The rows of each cloud lie close to a flat space through zero, with a little noise; how many dimensions that space has follows each cloud.
In the rows, 128 means zero.

nite, 19 rows:
[[158  79  28]
 [126 166 197]
 [109 140 147]
 [106  99 105]
 [ 79 140 187]
 [146 141 126]
 [135 130 118]
 [102  91  90]
 [133 133 135]
 [192 152 110]
 [112 140 153]
 [ 87 127 153]
 [167 153 140]
 [147 150 138]
 [133 146 161]
 [140 118 103]
 [135  99  74]
 [157 141 129]
 [136 133 131]]
 => 2

rano, 6 rows:
[[176 179 200]
 [130 126 123]
 [115 126 120]
 [117 113 101]
 [ 97  92  81]
 [138 140 137]]
 => 1

[[135 130 131]
 [136 124 141]
 [ 75 151  55]
 [118 132 118]
 [116 132 109]
 [ 93 143  81]
 [170 115 188]]
 => 1

[[152 105 120]
 [113 147 141]
 [ 94 157 127]
 [116 121  90]
 [130 108  89]
 [143 107 103]
 [103 111  35]
 [125 136 147]
 [130  82  24]
 [130 132 139]
 [112 115  75]
 [157 128 184]
 [109 122  77]
 [142 110 117]
 [161 108 144]
 [149 120 154]
 [115 137 125]]
 => 2

Veli, 16 rows:
[[ 97 117 116]
 [182 145 151]
 [132 128 128]
 [142 131 133]
 [100 120 116]
 [ 88 119 112]
 [115 123 121]
 [218 153 161]
 [184 143 149]
 [163 138 138]
 [117 125 124]
 [153 134 138]
 [162 139 140]
 [188 144 152]
 [ 28 104  90]
 [158 135 138]]
 => 1

mirer, 13 rows:
[[130 124 136]
 [128 127 130]
 [131 120 147]
 [137  79 237]
 [131 103 181]
 [125 146  86]
 [134  97 196]
 [128 136 110]
 [127 123 139]
 [127 126 135]
 [130 121 142]
 [130 119 154]
 [136  93 207]]
 => 1

[[ 93  67 121]
 [152 175 134]
 [132 131 131]
 [117  99 123]
 [ 95  63 120]
 [115 113 128]
 [163 186 133]
 [159 190 133]
 [110  98 131]
 [115 104 122]
 [ 90  52 124]
 [154 174 132]
 [125 114 132]
 [117 104 128]
 [156 180 137]]
 => 1

Kifu:
[[ 48 141 106]
 [194 113 144]
 [105 134 124]
 [170 125 141]
 [188 120 141]
 [138 130 136]
 [194 115 147]
 [215 115 148]
 [178 122 138]
 [156 121 131]
 [139 131 133]
 [108 134 122]
 [130 125 126]
 [203 116 153]
 [152 123 132]
 [153 124 133]]
 => 1

rapud:
[[112  45 125]
 [129 114 128]
 [124 115 126]
 [149 202 131]
 [132 134 126]]
 => 1

votat:
[[128 143 129]
 [122 112 126]
 [101  29 104]
 [119  77 112]
 [118  88 119]
 [128  98 128]
 [122  89 110]
 [139 162 139]
 [132 127 132]
 [121 107 125]
 [149 223 164]
 [138 152 137]]
 => 1

[[131 126 131]
 [ 70 145 132]
 [177 106 129]
 [125 129 131]
 [112 139 131]
 [152 116 129]
 [151 123 122]
 [143 126 121]
 [ 26 161 136]
 [205  99 123]]
 => 1

Viten (12 x 3):
[[137 137 143]
 [ 64 163  91]
 [118 142 128]
 [180 123 168]
 [134  77  84]
 [165 101 139]
 [133 134 141]
 [123  80  80]
 [ 93 177 139]
 [ 97 153 124]
 [163  83 128]
 [144 128 147]]
 => 2

Fofa:
[[202  98  72]
 [125 129 126]
 [159 115 104]
 [ 99 139 145]
 [ 90 144 154]
 [157 117 106]]
 => 1

[[161 120 121]
 [111 164 140]
 [136 155 134]
 [167 118 120]
 [191 177 135]
 [174  83 111]
 [195 130 118]
 [118 104 123]
 [ 79 145 140]]
 => 2

[[118 117 121]
 [139 142 137]
 [154 139  79]
 [185 165  76]
 [ 98 109 170]
 [ 98  97 128]]
 => 2

Minod (20 x 3):
[[113 132  96]
 [107 132  74]
 [142 123 163]
 [125 128 119]
 [107 136  77]
 [111 129  82]
 [151 124 192]
 [122 129 114]
 [139 124 162]
 [109 135  75]
 [159 120 209]
 [122 130 116]
 [121 129 109]
 [143 124 163]
 [ 90 137  32]
 [154 121 194]
 [121 129 106]
 [155 121 201]
 [117 132 102]
 [124 130 121]]
 => 1

[[182 142 186]
 [171 112 116]
 [ 76 157 166]
 [171 102  91]
 [187 120 130]
 [116 107  75]
 [193 114 129]
 [120 142 142]
 [ 54 149 137]
 [186 108 114]
 [119 119 112]
 [148 119 121]
 [102 136 123]
 [117 128 133]
 [100 130 116]
 [ 97 132 119]
 [ 79 110  72]
 [124 138 149]
 [131 146 166]
 [149  95  68]
 [139 130 134]]
 => 2

[[119 124 133]
 [ 75 103 153]
 [166 181 112]
 [170  82 108]
 [173 170 109]
 [132 104 125]
 [ 91 145 147]
 [121 171 135]
 [175 128 105]]
 => 2

[[126 129 129]
 [135 204 158]
 [123  66 108]
 [125 118 125]
 [132 167 142]
 [134 189 155]
 [130 164 144]]
 => 1

Labob, 14 rows:
[[116 109 142]
 [139 137 115]
 [125 121 132]
 [167 184  76]
 [180 203  64]
 [142 148 109]
 [131 131 125]
 [133 140 120]
 [113 107 149]
 [128 129 125]
 [173 193  69]
 [ 99  86 161]
 [125 131 130]
 [145 149 107]]
 => 1

[[108 108 112]
 [143 184 146]
 [120 134 123]
 [148 111 141]
 [105 126 114]
 [132 116 130]
 [175 240 172]
 [148 149 139]
 [139 134 136]]
 => 2

[[146 128 129]
 [ 56 134 128]
 [100 130 128]
 [245 121 127]
 [ 77 131 126]
 [157 125 129]
 [149 126 128]
 [ 71 131 128]
 [152 127 128]
 [119 128 129]
 [206 122 129]
 [134 128 127]
 [158 126 127]]
 => 1

tif:
[[ 67 102 176]
 [161 101 135]
 [140 133 123]
 [151  93 147]
 [172  83 142]
 [ 90 114 156]
 [119 182  94]
 [145 113 131]
 [145  90 153]]
 => 2

Rezar, 19 rows:
[[128 114 115]
 [131  95  85]
 [131 116 114]
 [124 191 220]
 [128 145 147]
 [128 113 110]
 [129 137 135]
 [124 116 118]
 [131  94  86]
 [132 145 153]
 [129 150 160]
 [129  64  38]
 [124  90  87]
 [126  99  98]
 [125  86  63]
 [135 108  95]
 [125 133 138]
 [134 153 166]
 [126 150 156]]
 => 1

vov:
[[161 123 125]
 [ 53 133 135]
 [ 90 129 131]
 [125 129 132]
 [ 26 137 138]
 [ 68 136 135]
 [ 94 132 130]
 [ 84 133 138]
 [125 124 128]
 [122 130 124]
 [169 122 122]
 [ 76 134 134]
 [ 38 137 139]
 [ 80 132 133]
 [192 118 123]
 [173 122 123]
 [ 94 130 130]
 [129 128 131]]
 => 1

kig (9 x 3):
[[145 122  63]
 [128 123 156]
 [125 127 138]
 [126 133 121]
 [108 142 150]
 [140 113 139]
 [144 111 155]
 [128 112 218]
 [160  91 200]]
 => 2

Kevuz (20 x 3):
[[109  57 106]
 [128 129 129]
 [128 130 126]
 [119  91 119]
 [116  73 114]
 [120  89 118]
 [141 188 143]
 [155 226 158]
 [116  86 114]
 [116  76 111]
 [117  90 117]
 [133 143 135]
 [133 156 139]
 [134 165 138]
 [109  67 112]
 [121 112 122]
 [116  78 115]
 [132 149 135]
 [134 151 138]
 [108  44 102]]
 => 1

boze (7 x 3):
[[ 91 115  76]
 [135 128 130]
 [ 78 106  62]
 [154 135 162]
 [173 143 180]
 [121 123 124]
 [139 127 142]]
 => 1

nimog:
[[122 113 156]
 [128 123 132]
 [147 154  80]
 [103  81 199]
 [ 91  65 223]
 [133 145 113]
 [142 161  82]
 [137 142 104]
 [133 134 118]
 [137 139 103]
 [142 151  89]
 [138 147 103]
 [146 155  88]
 [108  98 170]
 [124 116 145]
 [120 110 156]
 [ 97  81 199]
 [129 128 130]
 [131 126 132]]
 => 1

Rig, 18 rows:
[[137 188  97]
 [129 164  89]
 [118  87 141]
 [142 165 124]
 [142  89 191]
 [112 118 109]
 [134 114 150]
 [115 133  98]
 [124  83 164]
 [128 111 148]
 [141 137 148]
 [118 142  95]
 [132 164 106]
 [156 160 157]
 [145 106 186]
 [122  35 199]
 [123 118 131]
 [117 139 101]]
 => 2

dabu (13 x 3):
[[124 118 133]
 [173  79 115]
 [116 133 137]
 [129 121 130]
 [132 153 119]
 [140  78 136]
 [183 138  86]
 [188 146  69]
 [105 113 152]
 [109 144 136]
 [110  99 150]
 [ 46 145 177]
 [114 161 127]]
 => 2

zur (14 x 3):
[[137 129 115]
 [114 118 146]
 [152 142  97]
 [144 134  99]
 [151 152  91]
 [144 145 112]
 [113 115 143]
 [138 133 118]
 [110 115 152]
 [191 179  42]
 [126 129 128]
 [ 84  95 190]
 [169 153  77]
 [157 152  86]]
 => 1

Bezol:
[[128 125 120]
 [ 79 176 207]
 [154 100  90]
 [119 137 143]
 [140 113 109]
 [ 93 161 186]
 [120 137 146]
 [121 137 143]]
 => 1

gomu, 6 rows:
[[140 110 109]
 [149 111 103]
 [174  91  67]
 [153 108  97]
 [126 124 128]
 [162  95  77]]
 => 1

Rif:
[[137 122 121]
 [242  73  70]
 [ 97 143 145]
 [150 116 117]
 [139 121 121]
 [ 71 155 156]
 [107 139 138]
 [ 44 169 171]
 [111 135 137]
 [ 96 146 144]
 [125 130 128]
 [ 91 146 146]
 [132 127 125]
 [ 96 144 145]
 [173 106 105]
 [148 118 118]
 [145 121 119]
 [ 99 142 141]]
 => 1

[[147 101 117]
 [122 161 135]
 [113  80 130]
 [ 45  37 160]
 [145 119 121]
 [142 110 119]
 [116 129 137]
 [147 134 120]
 [124 113 128]
 [100  81 137]
 [193 235 108]
 [136 165 129]
 [ 84 120 151]
 [121 142 133]
 [138 139 123]
 [107 102 138]
 [107  88 133]
 [154 154 119]
 [102  92 136]
 [140 145 120]]
 => 2

[[122 140 108]
 [107 164  50]
 [117 149  85]
 [123 139 108]
 [111 156  75]
 [147  95 197]
 [120 143 100]
 [119 139 101]
 [120 142 102]]
 => 1

vemit:
[[160 122 111]
 [164 145  80]
 [120 148 104]
 [128 132 122]
 [156  61 207]
 [172 136  84]
 [155 123 115]
 [133  98 173]
 [114 139 123]
 [112 143 119]
 [110 153  99]
 [127 160  79]
 [133 151  86]
 [130 125 127]
 [ 88 133 146]
 [127 178  59]]
 => 2

nok:
[[150  71 151]
 [153  64 145]
 [145  88 145]
 [126 149 124]
 [104 204  94]
 [135 103 133]
 [141  97 145]
 [127 134 128]]
 => 1

[[ 98 144 170]
 [137 124 116]
 [123 132 122]
 [138 114 129]
 [140 108 133]
 [120 127 153]
 [118 128 148]
 [128 118 148]
 [185  87  73]
 [ 68 165 206]
 [143 111 126]
 [131 137  97]
 [186  87  66]]
 => 2

roge, 5 rows:
[[178  91 149]
 [ 81 164 108]
 [173  93 147]
 [ 98 150 116]
 [137 122 132]]
 => 1

domen:
[[119 113 154]
 [135 140 101]
 [131 145 111]
 [125 115 138]
 [129 130 129]
 [133 136 116]
 [147 169  63]
 [136 145 103]
 [106  93 190]
 [119 109 163]
 [159 182  37]]
 => 1

saru, 6 rows:
[[148 147 152]
 [151 129 134]
 [120 131 129]
 [ 71 185 165]
 [145 148 151]
 [162  75  94]]
 => 2
